Here is a tiny trained network, its code and every weight. The questions are about switching its units off for an input and a target symbol, where a switched-off unit gives its printed mean instead of its output.

import numpy as np


def w(rows, s, z=0):
    codes = np.array(rows[::2]) - 128.0
    scale = np.full(codes.shape[1], s)
    scale[-1] = z or s
    return codes * scale


def f(y):
    return y / 2 * (1 + np.tanh(0.7978845608 * (y + 0.044715 * y**3)))


def softmax(a):
    e = np.exp(a - a.max(-1, keepdims=True))
    return e / e.sum(-1, keepdims=True)


def log_softmax(a):
    a = a - a.max(-1, keepdims=True)
    return a - np.log(np.exp(a).sum(-1, keepdims=True))


def net(x, mask):
    ids = ['ΔΘΨαβγεζηλμξπστφ'.index(c) for c in x.split()]
    T = len(ids)
    res = E[ids] + P[:T]
    u = 0
    for l in range(2):
        q, k, v = (res @ M[l].T for M in (Q, K, V))
        z = softmax(np.where(np.tri(T) > 0, q @ k.T / 3**0.5, -1e9)) @ v
        res = res + np.where(mask[u], z, O[l][:, -1]) @ O[l][:, :-1]
        u += 1
        y = f(res @ A[l][:, :-1].T + A[l][:, -1])
        res = res + np.where(mask[u : u + 8], y, B[l][:, -1]) @ B[l][:, :-1]
        u += 8
    return log_softmax(res[-1] @ U[:, :-1].T + U[:, -1])


Q, K, V, O, A, B = {}, {}, {}, {}, {}, {}
E = w([
[115,198,82,117,161,136,82,125],'Δ',
[108,152,98,87,55,147,85,52],'Θ',
[127,165,97,75,103,127,120,25],'Ψ',
[114,190,100,172,104,115,58,99],'α',
[124,164,143,112,67,114,105,5],'β',
[131,218,68,95,170,159,90,139],'γ',
[133,207,76,121,146,155,87,127],'ε',
[111,158,67,50,79,166,88,76],'ζ',
[123,193,54,160,154,118,70,133],'η',
[166,198,68,145,189,142,146,100],'λ',
[182,167,111,209,136,152,168,88],'μ',
[148,111,133,1,129,197,145,85],'ξ',
[154,78,138,201,163,195,162,105],'π',
[120,91,156,164,184,132,92,98],'σ',
[142,94,58,203,169,111,112,186],'τ',
[152,108,163,185,50,191,87,226],'φ',
],0.0062)
P = w([
[6,210,104,193,149,192,206,128],'0',
[25,193,100,179,128,173,193,116],'1',
[48,185,99,172,134,174,170,111],'2',
[71,175,101,166,129,164,153,106],'3',
[91,165,93,161,134,161,139,97],'4',
[113,156,94,151,138,160,129,96],'5',
[131,147,92,148,136,148,113,97],'6',
[151,138,91,141,141,140,102,90],'7',
[170,127,87,135,141,136,95,94],'8',
[187,120,87,125,141,125,83,91],'9',
[203,109,85,120,146,119,72,87],'10',
[221,97,83,114,147,118,60,83],'11',
[238,98,80,105,145,112,48,75],'12',
[255,82,90,103,145,102,44,80],'13',
],0.0045)
Q[0] = w([
[148,186,121,98,97,70,138,133],'L0H1',
[254,247,21,195,144,225,84,40],'L0H1',
[117,125,106,79,125,138,73,88],'L0H1',
],0.034)
K[0] = w([
[145,160,133,102,169,221,211,88],'L0H1',
[255,23,137,108,153,110,78,140],'L0H1',
[157,216,97,155,94,104,112,99],'L0H1',
],0.025)
V[0] = w([
[26,44,144,114,170,99,63,90],'L0H1',
[89,101,58,194,146,63,114,144],'L0H1',
[117,2,130,170,178,186,206,157],'L0H1',
],0.015)
O[0] = w([
[58,5,107,86,133,10,115,105,1],'L0H1',
[115,132,253,101,215,69,77,121,191],'L0H1',
[87,24,108,138,217,253,53,91,114],'L0H1',
],0.007,0.0043)
A[0] = w([
[189,119,112,109,120,127,80,122,254],'L0N1',
[144,118,139,146,87,113,190,206,73],'L0N2',
[121,171,93,63,163,112,136,155,237],'L0N3',
[115,168,134,210,102,89,74,139,134],'L0N4',
[96,184,159,53,80,144,115,29,154],'L0N5',
[115,106,180,125,131,157,165,144,118],'L0N6',
[162,185,197,130,166,159,78,152,130],'L0N7',
[99,139,158,6,42,130,156,54,211],'L0N8',
],0.012,0.0022)
B[0] = w([
[166,133,125,161,121,158,61,83,180],'L0N1',
[76,37,174,6,125,86,145,116,119],'L0N2',
[110,223,77,117,141,76,138,127,166],'L0N3',
[118,183,118,217,72,97,111,122,177],'L0N4',
[156,164,202,97,220,201,67,119,179],'L0N5',
[94,140,130,111,93,96,177,144,120],'L0N6',
[147,102,117,152,193,113,134,217,254],'L0N7',
[111,181,243,107,114,147,140,140,151],'L0N8',
],0.011,0.0073)
Q[1] = w([
[78,91,99,38,34,30,181,207],'L1H1',
[194,253,144,204,245,127,81,74],'L1H1',
[141,142,174,51,66,85,138,91],'L1H1',
],0.021)
K[1] = w([
[53,188,124,167,181,114,207,105],'L1H1',
[234,118,94,132,150,81,126,86],'L1H1',
[69,255,120,112,154,125,59,55],'L1H1',
],0.016)
V[1] = w([
[80,141,54,178,128,59,93,137],'L1H1',
[109,197,41,19,207,136,138,128],'L1H1',
[84,136,109,78,59,148,5,235],'L1H1',
],0.015)
O[1] = w([
[89,154,158,70,98,99,120,107,232],'L1H1',
[186,101,137,109,41,112,53,149,121],'L1H1',
[55,116,131,51,81,148,154,249,1],'L1H1',
],0.013,0.0039)
A[1] = w([
[148,72,160,67,125,157,2,10,173],'L1N1',
[117,51,37,163,142,205,56,106,112],'L1N2',
[37,129,25,120,180,82,142,102,207],'L1N3',
[102,49,166,15,99,177,50,37,194],'L1N4',
[215,160,168,221,63,82,135,211,253],'L1N5',
[119,18,131,121,224,11,53,136,38],'L1N6',
[120,73,162,73,23,163,105,145,27],'L1N7',
[137,175,12,190,2,154,156,123,86],'L1N8',
],0.0087,0.0018)
B[1] = w([
[95,38,105,92,60,178,171,98,209],'L1N1',
[47,176,88,87,148,100,16,154,172],'L1N2',
[120,41,111,176,60,143,180,129,165],'L1N3',
[75,128,158,212,239,19,169,126,155],'L1N4',
[166,122,75,81,160,72,164,152,255],'L1N5',
[212,71,222,126,128,119,104,174,154],'L1N6',
[136,187,123,245,59,211,80,155,154],'L1N7',
[142,170,201,85,140,237,149,104,152],'L1N8',
],0.012,0.013)
U = w([
[130,129,138,145,105,124,120,134,65],'Δ',
[181,77,224,119,171,133,83,196,187],'Θ',
[166,88,83,29,106,99,149,126,155],'Ψ',
[71,179,156,60,125,57,99,157,199],'α',
[168,170,80,201,204,88,152,102,203],'β',
[152,105,104,206,71,114,113,135,3],'γ',
[89,103,99,151,119,150,195,190,180],'ε',
[167,141,131,153,93,175,105,170,11],'ζ',
[90,154,182,149,122,104,136,107,113],'η',
[117,37,96,167,88,44,150,38,163],'λ',
[148,153,190,120,123,252,136,47,132],'μ',
[136,150,137,107,124,176,97,170,57],'ξ',
[64,112,75,120,148,141,44,127,161],'π',
[122,120,144,114,132,126,133,116,81],'σ',
[69,121,155,53,187,68,156,112,79],'τ',
[96,161,164,62,175,166,141,152,41],'φ',
],0.004,0.0024)

Each question gives the input, a string of symbols that net reads in full, and the target symbol t.
The units are the heads (3 rows each of Q, K, V and O) and the neurons (one row each of A and B). Each row of codes is followed by its name. A weight is (code - 128) times the scale printed after its matrix; where a second scale follows, it is the last column's (O, A, B and U).
mask holds one flag per unit, layer by layer, with each layer's heads first. A switched-off unit (its flag False) gives its mean, the last column of its rows in O or B, instead of its output. The means were averaged over made-up inputs and are rounded, as every weight is.
A unit's drop is (log p(t) with every unit on - log p(t) with that unit switched off) / (log p(t) with every unit on - log p(t) with every unit switched off).
The circuit of an input: a set's keep is (log p(t) with only the set's units on - log p(t) with every unit switched off) / (log p(t) with every unit on - log p(t) with every unit switched off). Starting from the 12 units with the biggest drops (on a tie, the unit counted first), units are removed one at a time, each time the one whose removal leaves the highest keep (on an exact tie, the one counted first), for as long as the keep stays at least 0.8.
units of the circuit, in order: the units of the circuit, biggest drop first
most important unit: the unit with the biggest drop
k most important neurons: the k neurons with the biggest drops, biggest first
top k neurons in layer l: the k neurons of layer l with the biggest drops, biggest first
input μ μ λ φ σ σ μ μ γ, target β: units of the circuit, in order	L0N3, L1H1
input μ Δ μ λ τ γ τ Ψ μ μ τ Ψ, target τ: most important unit	L0N8
input μ η μ μ γ λ π λ λ λ μ η η, target β: units of the circuit, in order	L0N3, L1N1, L1H1
input π μ μ ξ μ λ, target μ: units of the circuit, in order	L0H1, L1N8, L0N7, L1N5
input β μ μ φ η, target ε: 3 most important neurons	L1N3, L0N3, L0N5
input π μ γ μ π λ, target π: units of the circuit, in order	L0H1, L1N2, L1H1
input μ η λ μ γ β ξ, target β: 4 most important neurons	L0N8, L0N7, L0N5, L0N4
input μ γ β ξ ξ μ β μ μ ζ, target μ: 2 most important neurons	L0N8, L0N5
input ζ μ Θ η ξ Ψ η η σ α, target λ: top 3 neurons in layer 0	L0N7, L0N8, L0N5
input λ τ λ γ Δ ζ Θ, target ζ: top 4 neurons in layer 0	L0N3, L0N7, L0N8, L0N2
input μ τ ζ, target τ: top 3 neurons in layer 0	L0N5, L0N8, L0N3
input ε μ λ η η ξ λ, target μ: units of the circuit, in order	L1N8, L0H1, L0N7
input Θ μ η τ μ Ψ μ μ λ Θ, target λ: top 2 neurons in layer 1	L1N1, L1N4
input γ η φ Δ η Θ, target η: 2 most important neurons	L0N8, L1N4
input α β η η λ μ η μ σ τ μ μ, target Θ: most important unit	L0H1
input τ λ β μ β η, target β: 4 most important neurons	L0N4, L0N3, L1N1, L0N7
input φ ε β σ γ α Ψ Θ γ μ γ β Ψ γ, target ζ: 2 most important neurons	L1N7, L0N8
input μ μ β, target μ: units of the circuit, in order	L0N8, L0N5, L1H1, L1N1
input γ ε λ λ γ η, target Ψ: 4 most important neurons	L1N5, L0N8, L0N4, L0N3
input μ λ λ λ, target Ψ: most important unit	L1H1
input η α γ μ Ψ γ β, target γ: 2 most important neurons	L1N7, L0N3
input α μ ε λ μ η ε Δ β η, target α: 2 most important neurons	L0N4, L0N3
input μ η γ α φ μ ε, target ε: top 3 neurons in layer 0	L0N7, L0N3, L0N5
input μ π μ ζ μ ε μ η Ψ μ ε, target β: 2 most important neurons	L0N3, L1N1
